Here is a tiny trained network, its code and every weight. The questions are about switching its units off for an input and a class, where a switched-off unit gives its printed mean instead of its output.

import numpy as np


def w(rows, s, z=0):
    codes = np.array(rows[::2]) - 128.0
    scale = np.full(codes.shape[1], s)
    scale[-1] = z or s
    return codes * scale


def norm(h):
    return h / np.sqrt((h * h).mean(-1, keepdims=True) + 1e-5)


def f(y):
    return y / 2 * (1 + np.tanh(0.7978845608 * (y + 0.044715 * y**3)))


def log_softmax(a):
    a = a - a.max(-1, keepdims=True)
    return a - np.log(np.exp(a).sum(-1, keepdims=True))


def net(x, mask):
    res = np.array(x, float).reshape(1, 5) / 4 @ E
    u = 0
    for l in range(2):
        y = f(norm(res) @ A[l][:, :-1].T + A[l][:, -1])
        res = res + np.where(mask[u : u + 9], y, B[l][:, -1]) @ B[l][:, :-1]
        u += 9
    return log_softmax(norm(res)[-1] @ U[:, :-1].T + U[:, -1])


A, B = {}, {}
E = w([
[37,162,158,139],'x0',
[102,2,108,127],'x1',
[174,96,107,194],'x2',
[118,114,146,110],'x3',
[173,116,236,165],'x4',
],0.0051)
A[0] = w([
[213,54,53,185,3],'L0N1',
[235,137,151,230,79],'L0N2',
[101,173,209,93,40],'L0N3',
[195,253,30,160,63],'L0N4',
[65,71,142,164,136],'L0N5',
[225,219,74,198,14],'L0N6',
[105,171,65,50,95],'L0N7',
[92,124,132,185,128],'L0N8',
[135,83,60,221,186],'L0N9',
],0.0057,0.0021)
B[0] = w([
[243,43,233,128,205],'L0N1',
[218,236,112,182,245],'L0N2',
[184,27,201,142,169],'L0N3',
[21,84,71,20,247],'L0N4',
[101,120,85,50,206],'L0N5',
[28,141,53,32,204],'L0N6',
[123,167,60,1,193],'L0N7',
[124,49,140,172,152],'L0N8',
[136,36,213,137,254],'L0N9',
],0.0053,0.0016)
A[1] = w([
[127,170,122,151,194],'L1N1',
[66,229,154,254,169],'L1N2',
[221,133,149,253,101],'L1N3',
[53,192,159,221,46],'L1N4',
[116,202,74,80,26],'L1N5',
[202,49,67,118,108],'L1N6',
[96,179,151,197,1],'L1N7',
[112,184,58,51,103],'L1N8',
[105,146,98,65,7],'L1N9',
],0.0078,0.0038)
B[1] = w([
[126,148,43,132,170],'L1N1',
[255,46,115,88,222],'L1N2',
[218,181,92,12,250],'L1N3',
[243,117,109,69,143],'L1N4',
[58,144,24,53,172],'L1N5',
[174,109,226,93,206],'L1N6',
[212,31,219,51,106],'L1N7',
[102,165,47,84,252],'L1N8',
[162,199,99,44,141],'L1N9',
],0.007,0.003)
U = w([
[254,123,206,88,253],'0',
[63,199,56,47,251],'1',
[91,161,175,202,3],'2',
[67,180,207,208,4],'3',
[108,57,210,173,143],'4',
[167,206,107,212,3],'5',
],0.0098,0.0055)

Each question gives the input, the list of numbers given to net, and the class t.
The units are the neurons (one row each of A and B). Each row of codes is followed by its name. A weight is (code - 128) times the scale printed after its matrix; where a second scale follows, it is the last column's (A, B and U).
mask holds one flag per neuron, layer by layer. A switched-off neuron (its flag False) gives its mean, the last column of its row in B, instead of its output. The means were averaged over made-up inputs and are rounded, as every weight is.
A unit's drop is (log p(t) with every unit on - log p(t) with that unit switched off) / (log p(t) with every unit on - log p(t) with every unit switched off).
The circuit of an input: a set's keep is (log p(t) with only the set's units on - log p(t) with every unit switched off) / (log p(t) with every unit on - log p(t) with every unit switched off). Starting from the 12 units with the biggest drops (on a tie, the unit counted first), units are removed one at a time, each time the one whose removal leaves the highest keep (on an exact tie, the one counted first), for as long as the keep stays at least 0.8.
circuit, biggest first: the units of the circuit, biggest drop first
top k neurons in layer l: the k neurons of layer l with the biggest drops, biggest first
drop when u is switched off: that unit's drop, to one decimal
input [0,8,-8,-5,2], class 4: circuit, biggest first	[L1N3; L1N8]
input [0,-5,7,-1,0], class 1: circuit, biggest first	[L0N6]
input [-5,-6,6,0,2], class 1: circuit, biggest first	[L0N6; L0N4]
input [7,2,2,-4,-1], class 4: top 2 neurons in layer 0	[L0N2; L0N5]
input [-8,6,-3,-4,-8], class 0: circuit, biggest first	[L1N6; L0N1]
input [0,5,-2,1,7], class 4: circuit, biggest first	[L1N2; L1N4]
input [4,0,-7,5,5], class 3: top 2 neurons in layer 0	[L0N3; L0N2]
input [4,3,5,6,-7], class 4: top 2 neurons in layer 1	[L1N3; L1N5]
input [1,8,2,-1,-3], class 4: top 2 neurons in layer 1	[L1N3; L1N2]
input [-7,-7,0,-2,5], class 1: drop when L0N4 is switched off	0.4
